Below is a small trained network, with its code and all its weights. Each question gives an input and a class and asks what happens when units are switched off, that is, made to give their printed mean instead of their output.

import numpy as np


def w(rows, s, z=0):
    codes = np.array(rows[::2]) - 128.0
    scale = np.full(codes.shape[1], s)
    scale[-1] = z or s
    return codes * scale


def norm(h):
    return h / np.sqrt((h * h).mean(-1, keepdims=True) + 1e-5)


def f(y):
    return np.maximum(y, 0)


def log_softmax(a):
    a = a - a.max(-1, keepdims=True)
    return a - np.log(np.exp(a).sum(-1, keepdims=True))


def net(x, mask):
    res = np.array(x, float).reshape(1, 8) / 4 @ E
    u = 0
    for l in range(3):
        y = f(norm(res) @ A[l][:, :-1].T + A[l][:, -1])
        res = res + np.where(mask[u : u + 6], y, B[l][:, -1]) @ B[l][:, :-1]
        u += 6
    return log_softmax(norm(res)[-1] @ U[:, :-1].T + U[:, -1])


A, B = {}, {}
E = w([
[164,253,132,103,63,84,142,126,114],'x0',
[79,83,148,141,38,85,135,160,65],'x1',
[159,73,190,203,139,104,41,194,52],'x2',
[100,163,132,75,119,114,185,7,56],'x3',
[33,34,194,136,217,53,158,121,129],'x4',
[134,100,117,140,115,21,60,141,137],'x5',
[41,99,28,204,118,158,62,119,129],'x6',
[124,74,57,169,74,128,133,131,16],'x7',
],0.0064)
A[0] = w([
[74,111,186,111,76,29,199,89,101,3],'L0N0',
[106,93,161,108,140,101,112,187,64,148],'L0N1',
[145,217,71,78,64,167,120,160,159,106],'L0N2',
[61,67,49,134,117,106,188,51,130,113],'L0N3',
[145,50,60,6,116,61,255,112,129,101],'L0N4',
[104,106,85,112,245,110,133,116,115,159],'L0N5',
],0.0063,0.0051)
B[0] = w([
[9,150,162,18,124,112,135,84,135,177],'L0N0',
[71,116,236,184,198,138,70,137,89,218],'L0N1',
[171,178,29,59,124,186,94,142,190,254],'L0N2',
[117,253,130,99,154,176,122,186,200,240],'L0N3',
[174,157,218,100,128,195,182,137,172,217],'L0N4',
[83,117,110,175,217,114,141,127,73,227],'L0N5',
],0.0073,0.004)
A[1] = w([
[96,121,36,94,25,125,99,114,113,102],'L1N0',
[202,196,139,119,103,147,87,160,190,191],'L1N1',
[102,155,139,148,161,219,97,85,120,251],'L1N2',
[207,88,203,132,167,147,183,145,155,179],'L1N3',
[191,143,107,1,133,116,198,162,187,57],'L1N4',
[43,105,131,142,82,69,160,51,113,66],'L1N5',
],0.0082,0.0017)
B[1] = w([
[147,101,146,94,187,246,89,51,120,205],'L1N0',
[181,212,90,196,68,187,127,104,232,255],'L1N1',
[198,191,112,124,46,35,92,140,55,240],'L1N2',
[212,138,24,70,159,100,116,200,107,195],'L1N3',
[225,105,119,85,47,197,130,60,68,236],'L1N4',
[111,255,74,93,195,65,139,126,180,156],'L1N5',
],0.0078,0.0066)
A[2] = w([
[188,79,172,100,172,140,176,148,199,95],'L2N0',
[116,18,158,151,109,163,89,182,68,172],'L2N1',
[40,144,87,171,57,161,182,44,84,58],'L2N2',
[185,153,139,87,83,113,56,155,208,54],'L2N3',
[74,45,178,108,72,1,210,64,129,232],'L2N4',
[53,163,84,178,204,157,144,92,180,2],'L2N5',
],0.0081,0.0016)
B[2] = w([
[187,118,106,161,8,183,97,113,117,164],'L2N0',
[165,79,102,134,135,142,134,158,78,198],'L2N1',
[140,109,96,160,93,176,105,70,205,179],'L2N2',
[76,153,99,157,112,95,147,101,155,253],'L2N3',
[130,122,178,72,124,155,169,102,116,163],'L2N4',
[114,138,76,216,143,103,161,147,184,179],'L2N5',
],0.013,0.006)
U = w([
[99,127,230,54,188,109,195,119,89,27],'0',
[131,3,141,212,134,102,69,205,69,6],'1',
[81,168,85,227,166,65,136,176,229,208],'2',
[192,203,78,115,44,237,153,86,214,243],'3',
],0.012,0.0019)

Each question gives the input, the list of numbers given to net, and the class t.
The units are the neurons (one row each of A and B). Each row of codes is followed by its name. A weight is (code - 128) times the scale printed after its matrix; where a second scale follows, it is the last column's (A, B and U).
mask holds one flag per neuron, layer by layer. A switched-off neuron (its flag False) gives its mean, the last column of its row in B, instead of its output. The means were averaged over made-up inputs and are rounded, as every weight is.
A unit's drop is (log p(t) with every unit on - log p(t) with that unit switched off) / (log p(t) with every unit on - log p(t) with every unit switched off).
The circuit of an input: a set's keep is (log p(t) with only the set's units on - log p(t) with every unit switched off) / (log p(t) with every unit on - log p(t) with every unit switched off). Starting from the 12 units with the biggest drops (on a tie, the unit counted first), units are removed one at a time, each time the one whose removal leaves the highest keep (on an exact tie, the one counted first), for as long as the keep stays at least 0.8.
units of the circuit, in order: the units of the circuit, biggest drop first
k most important neurons: the k neurons with the biggest drops, biggest first
k most important neurons of layer l: the k neurons of layer l with the biggest drops, biggest first
drop when u is switched off: that unit's drop, to one decimal
input [4,-3,1,8,8,-2,1,-7], class 0: units of the circuit, in order : (L1N1)
input [4,-8,-4,-7,0,6,6,3], class 2: units of the circuit, in order : (L1N4 L2N5)
input [5,5,8,-8,-2,1,-5,-3], class 2: units of the circuit, in order : (L2N3 L1N4)
input [8,4,8,-8,-4,6,1,-6], class 2: units of the circuit, in order : (L1N4 L2N3)
input [-1,0,-3,-6,1,3,-3,6], class 1: 4 most important neurons : (L0N2 L0N3 L0N1 L1N1)
input [-6,-6,-2,-4,7,5,-3,-8], class 1: 2 most important neurons : (L1N1 L2N0)
input [-6,-8,1,7,-3,-2,7,-6], class 2: 3 most important neurons : (L1N4 L2N5 L0N5)
input [6,4,1,-3,8,-2,-3,-8], class 0: 2 most important neurons : (L1N1 L0N2)
input [-2,3,-4,-3,-2,3,6,-2], class 2: 3 most important neurons : (L1N4 L2N5 L0N4)
input [5,8,0,-8,8,-1,-6,-8], class 0: 3 most important neurons : (L0N2 L1N1 L0N1)
input [-1,5,-5,7,7,7,2,-4], class 0: 3 most important neurons : (L1N1 L2N4 L0N4)
input [-6,3,3,4,5,-3,-2,7], class 0: 2 most important neurons of layer 0 : (L0N0 L0N2)
input [5,0,6,8,0,-4,-7,3], class 0: drop when L1N1 is switched off : 0.1
input [0,3,-5,-8,5,-5,7,2], class 2: most important neuron of layer 1 : (L1N4)
input [0,-1,6,3,2,-7,-7,0], class 0: drop when L1N1 is switched off : 0.4
input [-5,-2,3,2,1,-4,7,-5], class 2: drop when L1N4 is switched off : 0.2
